Here is a tiny trained network, its code and every weight. The questions are about switching its units off for an input and a target symbol, where a switched-off unit gives its printed mean instead of its output.

import numpy as np


def w(rows, s, z=0):
    codes = np.array(rows[::2]) - 128.0
    scale = np.full(codes.shape[1], s)
    scale[-1] = z or s
    return codes * scale


def norm(h):
    return h / np.sqrt((h * h).mean(-1, keepdims=True) + 1e-5)


def f(y):
    return y / 2 * (1 + np.tanh(0.7978845608 * (y + 0.044715 * y**3)))


def softmax(a):
    e = np.exp(a - a.max(-1, keepdims=True))
    return e / e.sum(-1, keepdims=True)


def log_softmax(a):
    a = a - a.max(-1, keepdims=True)
    return a - np.log(np.exp(a).sum(-1, keepdims=True))


def net(x, mask):
    ids = ['αεζξπστ'.index(c) for c in x.split()]
    T = len(ids)
    res = E[ids] + P[:T]
    u = 0
    for l in range(2):
        q, k, v = (norm(res) @ M[l].T for M in (Q, K, V))
        z = softmax(np.where(np.tri(T) > 0, q @ k.T / 4**0.5, -1e9)) @ v
        res = res + np.where(mask[u], z, O[l][:, -1]) @ O[l][:, :-1]
        u += 1
        y = f(norm(res) @ A[l][:, :-1].T + A[l][:, -1])
        res = res + np.where(mask[u : u + 8], y, B[l][:, -1]) @ B[l][:, :-1]
        u += 8
    return log_softmax(norm(res)[-1] @ U[:, :-1].T + U[:, -1])


Q, K, V, O, A, B = {}, {}, {}, {}, {}, {}
E = w([
[71,208,169,100],'α',
[98,115,188,49],'ε',
[147,141,148,124],'ζ',
[157,76,84,68],'ξ',
[5,102,140,102],'π',
[164,197,221,31],'σ',
[139,142,120,110],'τ',
],0.02)
P = w([
[128,146,220,29],'0',
[150,117,175,136],'1',
[170,96,171,190],'2',
[107,121,135,87],'3',
[47,70,151,59],'4',
[128,153,110,93],'5',
[123,81,144,254],'6',
[115,153,96,98],'7',
[39,98,93,74],'8',
[108,160,125,109],'9',
[161,187,107,145],'10',
],0.0064)
Q[0] = w([
[105,64,129,142],'L0H0',
[2,72,148,76],'L0H0',
[107,83,176,94],'L0H0',
[143,190,113,74],'L0H0',
],0.0087)
K[0] = w([
[237,19,71,254],'L0H0',
[171,75,191,243],'L0H0',
[110,212,104,155],'L0H0',
[114,171,52,116],'L0H0',
],0.0064)
V[0] = w([
[137,142,133,146],'L0H0',
[158,124,48,85],'L0H0',
[164,82,161,2],'L0H0',
[104,108,169,118],'L0H0',
],0.0087)
O[0] = w([
[216,7,223,52,125],'L0H0',
[137,1,190,84,101],'L0H0',
[116,186,97,198,255],'L0H0',
[172,153,177,217,158],'L0H0',
],0.0057,0.0087)
A[0] = w([
[158,67,150,159,35],'L0N0',
[118,140,21,179,160],'L0N1',
[7,154,139,197,199],'L0N2',
[118,153,59,151,131],'L0N3',
[174,123,90,150,142],'L0N4',
[183,29,32,108,5],'L0N5',
[194,147,151,79,74],'L0N6',
[134,120,157,117,210],'L0N7',
],0.011,0.0018)
B[0] = w([
[137,189,216,118,106],'L0N0',
[143,118,175,135,182],'L0N1',
[128,160,39,77,254],'L0N2',
[171,196,144,152,172],'L0N3',
[143,177,157,109,141],'L0N4',
[170,166,2,44,134],'L0N5',
[44,42,165,133,169],'L0N6',
[119,131,56,136,143],'L0N7',
],0.0054)
Q[1] = w([
[165,109,201,119],'L1H0',
[180,138,188,162],'L1H0',
[85,150,52,4],'L1H0',
[78,103,128,163],'L1H0',
],0.012)
K[1] = w([
[119,252,245,105],'L1H0',
[144,199,179,34],'L1H0',
[151,131,168,208],'L1H0',
[57,2,222,67],'L1H0',
],0.0087)
V[1] = w([
[27,109,77,89],'L1H0',
[70,11,134,211],'L1H0',
[119,88,178,149],'L1H0',
[139,162,194,1],'L1H0',
],0.0061)
O[1] = w([
[170,94,147,90,89],'L1H0',
[155,255,145,63,3],'L1H0',
[153,138,88,50,92],'L1H0',
[147,161,58,113,164],'L1H0',
],0.0094,0.0073)
A[1] = w([
[141,157,245,170,181],'L1N0',
[132,151,111,41,7],'L1N1',
[157,128,52,152,119],'L1N2',
[186,157,68,187,4],'L1N3',
[78,169,46,178,234],'L1N4',
[76,136,121,129,194],'L1N5',
[124,69,129,146,202],'L1N6',
[185,138,80,90,141],'L1N7',
],0.012,0.0012)
B[1] = w([
[171,105,153,50,174],'L1N0',
[181,71,107,212,131],'L1N1',
[140,207,70,2,167],'L1N2',
[31,60,165,94,190],'L1N3',
[154,123,189,142,245],'L1N4',
[183,89,117,100,161],'L1N5',
[207,93,45,93,151],'L1N6',
[231,150,112,172,120],'L1N7',
],0.0072,0.011)
U = w([
[104,204,153,168,223],'α',
[172,55,86,200,148],'ε',
[161,97,152,129,10],'ζ',
[194,109,85,112,252],'ξ',
[50,121,88,115,127],'π',
[186,98,207,34,91],'σ',
[153,92,246,251,50],'τ',
],0.011,0.0036)

Each question gives the input, a string of symbols that net reads in full, and the target symbol t.
The units are the heads (4 rows each of Q, K, V and O) and the neurons (one row each of A and B). Each row of codes is followed by its name. A weight is (code - 128) times the scale printed after its matrix; where a second scale follows, it is the last column's (O, A, B and U).
mask holds one flag per unit, layer by layer, with each layer's heads first. A switched-off unit (its flag False) gives its mean, the last column of its rows in O or B, instead of its output. The means were averaged over made-up inputs and are rounded, as every weight is.
A unit's drop is (log p(t) with every unit on - log p(t) with that unit switched off) / (log p(t) with every unit on - log p(t) with every unit switched off).
The circuit of an input: a set's keep is (log p(t) with only the set's units on - log p(t) with every unit switched off) / (log p(t) with every unit on - log p(t) with every unit switched off). Starting from the 12 units with the biggest drops (on a tie, the unit counted first), units are removed one at a time, each time the one whose removal leaves the highest keep (on an exact tie, the one counted first), for as long as the keep stays at least 0.8.
circuit, biggest first: the units of the circuit, biggest drop first
top k neurons: the k neurons with the biggest drops, biggest first
top k neurons in layer l: the k neurons of layer l with the biggest drops, biggest first
input ζ ξ ζ ζ ζ, target τ: circuit, biggest first : [L1H0; L1N3]
input ζ ζ ζ π ε α τ, target α: top 3 neurons in layer 1 : [L1N2; L1N5; L1N6]
input σ ζ π τ ζ, target σ: circuit, biggest first : [L1N4; L1N2; L0N2]
input ζ ζ σ ζ ζ, target π: circuit, biggest first : [L0N2; L1H0]
input π σ α ζ ζ, target ξ: top 4 neurons : [L1N2; L1N6; L0N2; L0N3]
input ζ ζ τ τ ζ, target ε: top 2 neurons : [L1N3; L1N6]
input ε ζ ζ ζ σ ζ ζ, target π: top 3 neurons : [L1N3; L1N2; L0N2]
input σ τ τ ζ τ, target ε: circuit, biggest first : [L1H0; L1N3; L1N6]
input ζ ζ ζ τ τ σ ε ζ τ, target α: top 2 neurons in layer 1 : [L1N0; L1N2]
input ζ α τ τ τ, target ε: top 4 neurons : [L1N3; L1N0; L1N6; L1N2]
input τ σ α ε ζ, target ξ: circuit, biggest first : [L1H0; L1N6]
input σ ζ τ τ ζ σ τ ζ σ τ, target τ: top 2 neurons in layer 1 : [L1N4; L1N0]
input π ζ ζ, target σ: top neuron in layer 1 : [L1N0]
input π σ ζ ζ ζ, target τ: top 4 neurons : [L1N4; L1N0; L1N3; L0N2]
input ε ε σ ζ σ τ τ, target π: top 3 neurons : [L1N3; L1N2; L0N2]
input π τ τ, target σ: top 2 neurons : [L1N0; L0N2]
input ε ζ ζ, target α: top 2 neurons in layer 1 : [L1N2; L1N5]
input ζ ζ τ σ ζ, target ε: top 4 neurons : [L1N3; L1N6; L0N4; L1N0]
input σ ζ τ, target π: top neuron in layer 1 : [L1N3]
input ζ ζ ε, target ε: top 3 neurons in layer 0 : [L0N7; L0N1; L0N4]
input ε π α ζ ζ σ π σ τ, target σ: top 2 neurons : [L1N2; L1N4]
input ζ τ τ ζ ζ ζ ζ π ζ τ τ, target τ: top neuron : [L0N3]
